M = [486 787 707 549 532 980 577 567 177 579 806 647 367 502 921]
M[0] -> 486
M[13] -> 502
M[10] -> 806
M[1] -> 787
M[6] -> 577

W =
58  55  74  61  57  56  41  28  54  60  48  41  58  70  75
61  52  63  61  60  39  63  29  48  67  58  43  51  75  69
55  53  61  60  58  46  52  25  55  63  55  39  56  76  82
55  53  59  60  58  46  51  25  54  63  56  38  57  77  80
57  56  61  58  53  47  60  26  56  60  61  36  55  71  85
63  59  64  55  52  45  57  28  55  60  58  33  56  70  88
58  56  71  61  59  50  48  29  53  61  52  42  57  72  74
62  59  65  54  49  45  56  25  57  61  58  32  56  70  89
55  54  59  60  57  47  49  26  53  62  54  35  59  74  80
55  54  57  60  58  45  51  26  53  62  53  40  56  76  81
56  51  61  61  57  46  52  25  55  60  55  40  55  77  82
63  58  64  53  50  45  56  27  56  62  56  32  58  70  88
53  51  60  63  56  48  61  25  53  61  62  40  54  73  81
57  56  76  61  58  60  37  27  55  59  44  40  60  70  77
49  48  57  67  57  48  64  24  53  59  65  43  54  75  78
57  46  63  60  57  45  59  21  59  58  56  44  52  76  86
W[0,0]	58
W[9,12]	56
W[5,3]	55
W[0,11]	41
W[5,12]	56
W[3,14]	80
W[15,6]	59
W[2,6]	52
W[14]	[49, 48, 57, 67, 57, 48, 64, 24, 53, 59, 65, 43, 54, 75, 78]
W[8]	[55, 54, 59, 60, 57, 47, 49, 26, 53, 62, 54, 35, 59, 74, 80]
W[:, 3]	[61, 61, 60, 60, 58, 55, 61, 54, 60, 60, 61, 53, 63, 61, 67, 60]
W[:, 12]	[58, 51, 56, 57, 55, 56, 57, 56, 59, 56, 55, 58, 54, 60, 54, 52]
W[7,13]	70
W[5,13]	70
W[0,14]	75
W[7,8]	57
W[1,13]	75
W[:, 0]	[58, 61, 55, 55, 57, 63, 58, 62, 55, 55, 56, 63, 53, 57, 49, 57]
W[9]	[55, 54, 57, 60, 58, 45, 51, 26, 53, 62, 53, 40, 56, 76, 81]
W[15,11]	44
W[3,5]	46
W[2,3]	60
W[12,10]	62
W[12,7]	25
W[9,6]	51
W[:, 6]	[41, 63, 52, 51, 60, 57, 48, 56, 49, 51, 52, 56, 61, 37, 64, 59]
W[9,4]	58
W[7,5]	45
W[13,0]	57
W[13,13]	70
W[14,8]	53
W[6,11]	42
W[:, 9]	[60, 67, 63, 63, 60, 60, 61, 61, 62, 62, 60, 62, 61, 59, 59, 58]
W[8,7]	26
W[12]	[53, 51, 60, 63, 56, 48, 61, 25, 53, 61, 62, 40, 54, 73, 81]
W[12,12]	54
W[0,6]	41
W[3,4]	58
W[4,3]	58

X =
[[-20, -7, 27, -13, 27, -8, 8, -24, -3, -29, 20, 37, -8, -38, 34],
 [26, 6, -9, -1, 14, 7, -5, 13, 22, -17, 27, 0, -10, -8, 16],
 [25, 6, -10, -2, 14, 8, -4, 14, 23, -17, 27, 0, -11, -7, 16],
 [-10, 9, 38, -29, -41, -23, -13, 15, -35, 8, -19, -78, 16, 27, -29],
 [1, -2, 1, 3, -2, 1, 3, 1, -1, -4, 0, 2, -5, 1, 2],
 [-1, 1, 3, 0, -4, -2, 0, 1, -3, 1, -1, -6, 0, 2, -1],
 [-4, 3, 12, -7, -14, -7, -3, 4, -10, 3, -5, -23, 4, 10, -8],
 [-20, 1, 9, -5, 8, 20, 6, 2, 5, 13, -25, -24, -18, 2, -6],
 [-37, 0, 16, -10, 16, 39, 13, 7, 9, 26, -48, -45, -35, 3, -12],
 [-38, 0, 16, -11, 17, 40, 11, 7, 9, 27, -49, -47, -36, 1, -12],
 [-10, -2, 15, -7, 13, -4, 5, -12, -2, -13, 10, 18, -5, -19, 18],
 [-3, 0, 4, -1, 2, -2, 2, -4, -1, -4, 2, 4, -1, -4, 5],
 [20, 6, -8, -1, 11, 6, -4, 11, 18, -14, 21, 0, -9, -6, 14]]
X[0, 0] -> -20
X[9, 14] -> -12
X[11, 2] -> 4
X[3, 12] -> 16
X[1, 4] -> 14
X[1, 14] -> 16
X[11, 13] -> -4
X[5, 6] -> 0
X[12] -> [20, 6, -8, -1, 11, 6, -4, 11, 18, -14, 21, 0, -9, -6, 14]
X[2, 10] -> 27
X[4, 4] -> -2
X[11, 9] -> -4
X[3, 0] -> -10
X[1, 3] -> -1
X[:, 11] -> [37, 0, 0, -78, 2, -6, -23, -24, -45, -47, 18, 4, 0]
X[5, 3] -> 0
X[7, 8] -> 5
X[:, 4] -> [27, 14, 14, -41, -2, -4, -14, 8, 16, 17, 13, 2, 11]
X[6, 14] -> -8
X[0, 4] -> 27
X[12, 11] -> 0
X[9, 12] -> -36
X[4, 13] -> 1
X[3, 2] -> 38
X[7] -> [-20, 1, 9, -5, 8, 20, 6, 2, 5, 13, -25, -24, -18, 2, -6]
X[0, 14] -> 34
X[:, 5] -> [-8, 7, 8, -23, 1, -2, -7, 20, 39, 40, -4, -2, 6]
X[0, 3] -> -13
X[10, 9] -> -13
X[5, 9] -> 1
X[2, 5] -> 8
X[2, 12] -> -11
X[6, 1] -> 3
X[0, 10] -> 20
X[4, 10] -> 0
X[10, 12] -> -5
